Each row was made from one walk, in order. Every step used is in the known rows, and no mark comes twice. Write each row's walk.
Known rows
P R S Q F: -1.22	+0.18	-0.24	+0.23	-1.12	+3.67	+0.65	+0.26	+0.44	-0.66	-0.11	-0.57	-0.46	+0.47	+1.03	-0.63	+1.45	-0.23	-1.35	+0.09	+1.21	-1.18	+1.52	-3.07	+0.92	+1.34	+0.25	+1.14	-0.60
Q S W F: +0.68	+0.17	-0.11	+0.24	+0.50	-0.34	-0.10	+0.69	+0.63	+0.16	+0.55	-1.81	+0.28	-0.34	+0.36	+0.25	-1.49	-0.68	+0.48	+0.57	-0.76	+0.59	-0.31	+0.24	-0.20	-0.93	+0.89	-0.19	+0.24
S W F P R: -0.44	-0.49	-0.63	-0.55	+0.25	-0.89	+0.55	+0.52	-0.19	+0.76	+1.23	+1.12	+0.04	+0.08	-0.43	-0.59	+0.85	+0.19	+0.04	-1.43	-1.27	-2.07	+0.17	+2.28	-1.20	+0.25	-0.44	-1.04	-0.48
Q S W F P R X: -0.31	+0.48	-0.36	+0.37	+0.81	+1.22	+0.45	+0.27	+0.72	-0.88	+1.74	-0.54	-0.10	-0.32	-0.21	-0.07	-0.56	-2.15	-0.22	+0.33	+1.02	+0.06	-0.10	+1.12	+1.20	-1.11	+0.89	-0.06	+0.08
R S Q F P: -0.39	-0.30	+0.81	-0.02	-1.54	+1.42	-0.98	+0.65	+0.45	-0.23	-0.72	+0.15	-0.23	+0.01	+0.09	-0.33	+0.96	+0.91	-1.14	+2.61	+2.69	-2.72	+0.84	-3.12	-1.63	+0.36	-1.62	+0.26	+1.08
W Q: -0.16	+0.02	+0.00	+0.57	-1.15	-1.78	-0.05	-0.53	-0.10	-0.05	-1.20	-0.83	+0.65	+0.49	+0.93	+0.71	-0.60	+0.13	+1.13	-1.03	-3.35	+3.17	+0.07	+1.42	+0.12	+1.74	+0.08	-0.32	-0.76
F S: +0.91	+0.76	+0.10	+0.28	+1.10	+1.10	-0.23	+0.07	+1.07	+0.49	+0.39	+3.87	-0.29	-0.24	-0.61	-0.10	+0.33	+2.53	-0.25	-0.11	+2.64	-2.05	+0.19	-1.42	+0.90	+1.58	+1.32	+1.34	-0.01
F P R S W Q: -1.36	+0.17	-0.54	+0.12	+0.49	+1.85	+1.57	-0.12	+0.17	-1.75	+1.40	+2.81	-0.42	+0.11	-0.94	-0.40	+2.81	-1.10	-0.70	-1.43	+1.66	-3.51	+0.01	-0.41	+0.62	+1.27	-0.29	-0.24	-0.82
S W: +0.60	-1.07	-0.06	-0.51	-0.72	-0.21	-0.56	+1.46	+0.18	+0.80	-0.28	+2.06	-0.21	+0.67	+1.03	+0.04	-0.02	+1.15	+0.03	-1.97	-3.10	-1.15	+0.82	+0.50	-1.24	+1.59	-0.21	-0.29	+0.60
Q W F R S: +0.46	-0.15	+0.02	-0.37	+0.94	-1.00	+0.16	-0.61	-1.28	+0.25	-0.49	-2.41	-0.02	-0.50	-0.95	+0.14	+0.20	+0.02	+0.18	-0.01	-1.81	-2.58	-0.98	+0.14	+0.68	-1.59	+0.08	+0.19	+0.71
W Q S: +0.23	+0.56	+0.02	+1.01	-0.40	-0.90	+0.15	-0.52	+0.30	-0.69	-0.71	-1.91	+0.62	+0.01	+0.98	+0.98	-1.55	-1.03	+1.39	+0.16	-1.55	+4.91	-0.56	+0.18	+0.65	+0.19	+0.82	-0.07	-0.71
Q W: +1.36	-0.24	+0.31	-0.28	+0.24	-1.18	-0.25	+0.04	-0.95	-1.65	-1.16	+0.23	-0.25	+0.15	+0.23	+0.45	-0.70	-0.38	+1.46	-1.29	-3.26	-0.04	-0.58	-1.02	+1.50	-0.78	+0.77	+0.67	+0.65
W F: -0.53	+0.29	-0.09	-0.05	-0.50	-3.03	+0.02	-0.68	+0.28	+0.67	-0.12	-3.36	+0.90	-0.09	-0.95	-0.38	-0.32	+0.36	+0.27	+0.00	-3.24	-3.33	-0.01	+3.40	+0.04	+1.62	+0.28	-0.65	-0.59
S Q: +0.13	-0.55	+1.00	+0.37	-1.71	-0.71	-1.13	+0.50	+0.73	-0.57	-1.11	+1.70	-0.27	+0.43	+2.03	-0.07	-0.17	+0.58	+0.06	+0.79	-0.54	+1.62	+1.10	-2.66	-1.16	+1.68	-0.57	-0.01	-0.18
R S Q W F: -0.51	-0.67	+0.61	-0.02	-2.03	-0.01	-1.11	+0.66	-0.60	+0.84	-1.43	-1.42	-0.21	-0.07	+0.89	-0.35	+1.08	+1.71	-0.35	+1.96	-1.71	-2.40	+1.04	-2.61	-1.39	-0.10	-1.55	+0.40	+1.24
S Q W F R X: +0.07	-0.53	+0.84	+0.15	-0.68	-0.72	-1.14	-0.26	-0.60	-0.24	-0.65	+0.54	-0.49	-0.16	+1.27	-0.12	-0.31	-0.52	+0.06	+1.51	-0.03	+2.67	+0.35	-1.32	-0.20	-1.49	-0.87	-0.01	+0.44
W F R P: -2.18	+0.65	+0.27	+0.08	+0.45	-1.52	+0.39	-1.07	+0.64	+0.90	+0.44	-3.42	+0.19	-0.32	-1.83	-0.40	+0.97	-1.01	-1.84	+0.46	-0.24	-3.47	-0.42	+1.87	+0.95	+1.79	+0.26	-0.56	+0.03
P R S W: -1.40	-0.19	-0.80	-0.05	-0.88	+3.69	+1.04	+0.81	+0.22	+0.18	+0.27	+0.04	-0.52	+0.68	+0.87	-0.62	+2.27	+0.42	-1.43	-1.93	-1.73	-3.80	+1.66	-1.39	+1.02	+2.42	+0.45	+0.99	-0.27
S W F P: -0.09	-0.71	-0.33	-0.61	+0.08	-1.94	+0.00	+0.65	-0.15	+0.98	+0.86	+1.15	+0.21	+0.01	-0.61	-0.41	+0.47	+0.66	+0.26	-1.02	-1.69	-2.44	-0.05	+2.65	-1.82	+0.28	-0.82	-1.30	+0.05

Write each row's walk
+0.62	+0.38	+0.06	+0.24	-0.61	-1.16	-0.20	-0.71	-0.10	-0.37	-1.06	-1.71	+0.82	+0.29	+0.37	+0.79	-2.13	-0.54	+1.29	+0.39	+0.26	+5.67	-0.61	+1.13	-0.13	-0.53	+0.05	-0.28	-0.66 : W Q F
-1.62	-0.11	-0.97	-0.11	-0.84	+2.78	+1.13	+0.55	+0.01	+0.66	+0.42	-1.15	-0.26	+0.42	+0.56	-0.81	+2.14	+0.50	-1.38	-1.51	-1.98	-3.88	+1.51	-0.38	+0.72	+1.95	+0.29	+0.69	-0.45 : P R S W F
+2.02	+0.54	+0.09	-0.51	+1.36	+1.68	-0.67	+0.49	+0.62	+0.49	+0.41	+2.46	-0.09	-0.14	-0.72	+0.05	-1.89	+1.38	+0.05	+1.25	+5.86	+2.15	-0.41	-1.22	-0.45	-1.87	+0.61	+0.81	+0.48 : Q F S W
-0.99	-0.74	-0.17	-0.51	-1.19	+0.27	-0.35	+1.07	-0.16	+1.71	+0.04	-0.70	+0.07	-0.01	-0.70	-0.61	+1.91	+1.98	-1.08	+0.25	-1.82	-6.55	+0.87	+0.72	-1.91	+1.27	-1.57	-0.41	+1.26 : R S W F P
+0.19	+0.19	+0.05	+0.23	+0.11	+0.69	+0.11	-0.81	-0.07	+0.38	-0.81	-1.95	+0.46	+0.08	-0.05	+0.85	-1.04	-0.36	-0.23	+0.83	+2.15	+3.43	-0.72	+0.15	-0.38	-0.41	-0.34	-0.13	-0.23 : W Q F R S
+0.80	-0.09	+0.04	-0.37	+1.33	-1.62	+0.27	-0.80	-1.23	-0.23	-0.39	-1.88	+0.01	-0.46	-0.82	+0.26	-0.31	-0.55	+0.63	-0.44	-1.84	-1.18	-1.32	+0.54	+0.98	-1.67	+0.49	+0.05	+0.26 : Q W F R
+0.34	-1.04	-0.30	-0.19	-1.13	-0.92	-0.44	+1.03	-0.42	+1.39	-0.64	+1.52	+0.16	+0.62	+1.58	+0.42	-0.47	+1.11	+0.91	-1.84	-3.66	+3.15	+0.51	+1.18	-1.77	+0.74	-0.65	-0.67	+0.05 : S W Q
+0.91	+0.42	+0.56	+0.50	+0.33	+1.13	-0.96	+0.33	+1.00	+0.77	+0.01	+4.98	-0.57	-0.30	+0.72	-0.23	+0.18	+2.85	-0.17	+1.34	+4.02	+1.18	+0.70	-3.53	-0.49	+0.66	+0.42	+1.14	-0.15 : F S Q
+0.14	+0.18	-0.06	+0.34	+0.87	+1.16	-0.14	+0.36	+0.77	+0.26	+1.11	-1.41	-0.06	-0.38	-0.05	+0.23	-1.00	-1.48	-0.73	+0.74	+0.68	-0.20	-0.22	+1.06	+0.64	-0.83	+0.77	+0.01	+0.74 : Q S W F R X
+0.88	-0.79	-0.25	-0.42	-0.68	-0.59	-0.56	+0.89	-0.45	+1.18	-0.59	+0.86	+0.27	+0.50	+1.26	+0.50	-1.52	+0.65	+0.98	-0.86	-1.24	+4.81	+0.12	+1.01	-1.90	-0.87	-0.72	-0.64	+0.16 : S W Q F
+1.16	+0.06	-0.17	-0.13	+1.00	+1.45	-0.56	+1.02	+0.64	+1.70	+0.58	+5.27	-0.54	-0.13	-0.04	-0.17	+0.32	+3.20	-0.16	-0.65	+2.18	-0.72	+0.47	-1.33	-0.55	+0.62	+0.68	+0.96	+0.42 : F S W
+0.77	-0.83	-0.26	-0.40	+0.04	+0.39	-0.34	+0.69	-0.38	+1.36	-0.33	+1.02	+0.05	+0.40	+1.04	+0.62	-1.13	+0.48	+0.21	-0.82	+0.11	+4.27	-0.18	+0.67	-1.84	-0.81	-0.67	-0.63	+0.15 : S W Q F R
+0.59	-0.58	+0.77	+0.06	-0.35	-1.45	-0.86	-0.14	-0.67	-0.07	-0.96	+0.36	-0.36	-0.25	+1.39	+0.02	-0.38	+0.15	+0.55	+1.37	-0.14	+2.90	-0.04	-2.50	-1.06	-1.60	-0.71	-0.15	+0.00 : S Q W F R
+0.48	-0.44	+0.79	+0.04	-0.54	-2.38	-0.82	-0.12	-0.75	-0.89	-0.68	+1.22	-0.25	-0.32	+0.94	-0.17	-0.30	-0.09	+1.28	+1.46	-0.11	+2.82	-0.12	-2.09	-1.10	-1.89	-0.97	-0.46	-0.14 : S Q W F P
-2.20	+0.43	+0.83	+0.28	+0.79	+1.54	+0.40	-0.44	+1.34	-0.60	+0.22	-0.10	-0.85	+0.22	-1.14	+0.09	+1.80	-1.84	-3.13	-0.59	+1.77	-3.17	-0.20	-1.81	+2.15	+3.26	+0.67	+0.36	+0.87 : F R P
-0.22	+0.61	-0.23	+0.26	-0.05	+0.38	+0.73	-0.86	-0.19	-1.06	-0.10	-0.73	+0.46	+0.07	-0.44	+0.40	-0.41	-1.11	+0.63	+0.51	+2.43	+3.65	-0.68	+0.42	+0.16	-0.88	-0.35	-0.28	-0.88 : W Q F P R S
+0.60	+0.93	+0.03	-0.30	+1.52	+1.51	+1.03	-0.67	+0.77	-2.98	+1.12	+0.95	-0.02	+0.07	-1.74	-0.05	-0.55	-2.45	-0.21	+0.35	+5.83	-0.41	-0.98	-0.37	+1.36	-0.84	+0.75	+0.12	-0.78 : Q F P R
+0.54	+0.27	-0.10	+0.24	+1.02	-0.47	+0.13	+0.50	+0.68	-0.47	+1.13	-0.81	+0.15	-0.50	-0.28	+0.16	-1.02	-1.12	+0.46	+0.65	+0.64	-0.16	-0.70	+0.25	-0.20	-1.20	+0.68	-0.45	+0.11 : Q S W F P
-1.19	-0.05	-0.30	+0.27	-1.07	+3.15	+0.67	+0.32	-0.12	-0.72	-0.35	-0.01	-0.69	+0.41	+1.38	-0.63	+1.93	-0.07	-0.95	-0.62	-0.73	-1.36	+1.50	-3.43	+1.22	+1.12	+0.30	+1.27	-0.45 : P R S Q W
+1.24	+0.39	-0.09	-0.27	+1.12	-2.05	-0.17	-0.53	-1.21	+0.21	-0.25	-0.29	+0.12	-0.67	-0.84	-0.03	-0.76	+0.98	+1.65	+0.11	-1.20	+0.17	-0.99	+0.24	+0.94	-2.45	+0.74	+0.56	+0.27 : Q W F S
-1.24	+0.28	+0.02	+0.06	+0.48	-0.22	+0.20	-1.26	+0.56	+0.81	+0.88	-2.74	+0.30	-0.22	-1.51	-0.29	+0.66	-0.95	-1.95	+0.18	-0.34	-4.89	+0.07	+4.40	+1.34	+1.84	+0.15	-0.40	+0.13 : W F R X
+0.99	+0.80	-0.05	+0.33	+0.27	-0.27	-0.22	-0.71	+0.02	+0.31	-0.59	+0.14	+0.60	-0.08	+0.00	+0.69	-1.94	+0.66	+1.19	+0.99	+2.76	+6.15	-0.66	+0.23	-0.08	-1.18	+0.33	+0.19	-0.67 : W Q F S
-0.03	-0.43	-0.45	-0.27	-0.38	+1.06	-0.05	+0.49	-0.41	+0.14	+0.60	+2.12	-0.11	+0.49	+0.69	+0.11	-0.56	-0.78	+0.25	-1.07	+0.57	+4.32	+0.35	+1.89	-0.52	-1.02	-0.69	-0.54	-0.02 : S W Q F P R X
+0.12	+0.32	+0.15	+0.31	+0.08	+0.81	-0.09	-1.11	+0.08	-0.25	-0.39	-1.25	+0.40	+0.25	-0.02	+0.85	-1.43	-1.46	-0.29	+0.51	+2.19	+4.61	-0.58	+1.80	+0.77	-0.38	-0.08	-0.09	-0.17 : W Q F R X
-1.62	+0.64	-0.53	+0.00	+0.46	-1.10	+1.38	-1.01	+0.18	-0.52	+1.38	-1.80	+0.50	-0.41	-2.07	-0.84	+1.82	-0.77	-0.50	-0.04	+0.03	-5.67	-0.26	+2.57	+0.55	+1.11	+0.00	-0.71	-1.08 : W F P R S
+0.01	+0.22	-0.29	-0.36	+0.83	-1.39	+0.77	-0.68	-1.43	-1.18	+0.24	-1.22	-0.01	-0.53	-1.31	-0.31	+0.71	-0.81	+1.03	-0.28	-1.44	-2.28	-0.97	+0.37	+1.21	-2.08	+0.08	+0.02	+0.02 : Q W F P R S
+0.74	+0.09	+0.05	-0.39	+1.04	-3.02	+0.31	-0.75	-1.29	-1.44	+0.03	-0.66	+0.18	-0.54	-1.40	-0.01	-0.22	-0.90	+1.67	-0.31	-1.82	-1.32	-1.37	+1.16	+0.89	-2.12	+0.14	-0.41	+0.10 : Q W F P
